Below are the code and all the weights of a small trained network. Each question names an input and a class and asks about switching units off, where a switched-off unit gives its printed mean instead of its output.

import numpy as np


def w(rows, s, z=0):
    codes = np.array(rows[::2]) - 128.0
    scale = np.full(codes.shape[1], s)
    scale[-1] = z or s
    return codes * scale


def norm(h):
    return h / np.sqrt((h * h).mean(-1, keepdims=True) + 1e-5)


def f(y):
    return np.maximum(y, 0)


def log_softmax(a):
    a = a - a.max(-1, keepdims=True)
    return a - np.log(np.exp(a).sum(-1, keepdims=True))


def net(x, mask):
    res = np.array(x, float).reshape(1, 2) / 4 @ E
    u = 0
    for l in range(2):
        y = f(norm(res) @ A[l][:, :-1].T + A[l][:, -1])
        res = res + np.where(mask[u : u + 6], y, B[l][:, -1]) @ B[l][:, :-1]
        u += 6
    return log_softmax(norm(res)[-1] @ U[:, :-1].T + U[:, -1])


A, B = {}, {}
E = w([
[114,63,75,254,73,99,137,223],'x0',
[74,156,112,148,169,146,223,144],'x1',
],0.0086)
A[0] = w([
[10,172,146,113,174,175,254,80,129],'L0N1',
[90,210,94,181,242,90,170,166,99],'L0N2',
[135,106,157,111,149,85,89,111,32],'L0N3',
[74,228,85,115,115,142,165,82,4],'L0N4',
[114,166,149,126,130,205,117,22,108],'L0N5',
[208,142,143,93,146,173,128,78,129],'L0N6',
],0.0072,0.0027)
B[0] = w([
[187,73,135,135,72,221,130,96,254],'L0N1',
[93,130,117,90,238,39,134,170,198],'L0N2',
[185,198,149,138,203,190,205,203,148],'L0N3',
[148,194,225,138,1,123,164,86,172],'L0N4',
[96,131,79,249,126,97,131,170,202],'L0N5',
[208,138,118,79,158,127,196,254,197],'L0N6',
],0.0077,0.0084)
A[1] = w([
[136,136,107,157,88,132,84,98,9],'L1N1',
[182,131,141,106,157,139,140,172,230],'L1N2',
[114,152,132,147,122,104,108,79,52],'L1N3',
[111,104,100,172,150,112,146,111,221],'L1N4',
[100,78,145,169,108,64,1,114,132],'L1N5',
[109,160,177,151,70,144,136,87,134],'L1N6',
],0.013,0.0014)
B[1] = w([
[106,74,5,137,10,130,76,2,154],'L1N1',
[92,148,124,140,142,63,82,152,254],'L1N2',
[159,154,65,127,119,111,230,154,128],'L1N3',
[108,71,139,69,190,218,113,152,180],'L1N4',
[112,191,118,112,78,91,102,12,215],'L1N5',
[173,62,171,162,65,158,162,30,161],'L1N6',
],0.0097)
U = w([
[171,215,127,106,171,16,60,229,226],'0',
[80,112,21,135,31,95,38,3,192],'1',
[224,114,179,141,39,184,247,64,8],'2',
[29,19,60,126,215,172,162,209,164],'3',
],0.011,0.0012)

Each question gives the input, the list of numbers given to net, and the class t.
The units are the neurons (one row each of A and B). Each row of codes is followed by its name. A weight is (code - 128) times the scale printed after its matrix; where a second scale follows, it is the last column's (A, B and U).
mask holds one flag per neuron, layer by layer. A switched-off neuron (its flag False) gives its mean, the last column of its row in B, instead of its output. The means were averaged over made-up inputs and are rounded, as every weight is.
A unit's drop is (log p(t) with every unit on - log p(t) with that unit switched off) / (log p(t) with every unit on - log p(t) with every unit switched off).
unit that matters most: the unit with the biggest drop
k most important neurons: the k neurons with the biggest drops, biggest first
k most important neurons of layer l: the k neurons of layer l with the biggest drops, biggest first
drop when u is switched off: that unit's drop, to one decimal
input [-8,1], class 2: 3 most important neurons of layer 0	L0N2, L0N4, L0N1
input [7,1], class 3: unit that matters most	L1N4
input [-4,3], class 2: 2 most important neurons	L0N4, L0N1
input [-5,1], class 2: 2 most important neurons of layer 0	L0N2, L0N4
input [-5,2], class 2: 2 most important neurons	L0N4, L0N1
input [-4,1], class 2: 2 most important neurons	L0N4, L0N2
input [-6,1], class 2: 2 most important neurons	L0N2, L0N4
input [0,3], class 2: 3 most important neurons	L0N1, L0N4, L0N6
input [1,2], class 3: 2 most important neurons	L0N2, L0N6
input [-3,2], class 2: 2 most important neurons of layer 0	L0N4, L0N1
input [-2,3], class 2: drop when L0N4 is switched off	1.8
input [-6,-2], class 0: drop when L1N1 is switched off	0.0
input [0,-6], class 0: drop when L0N3 is switched off	0.4
input [4,1], class 3: unit that matters most	L1N4
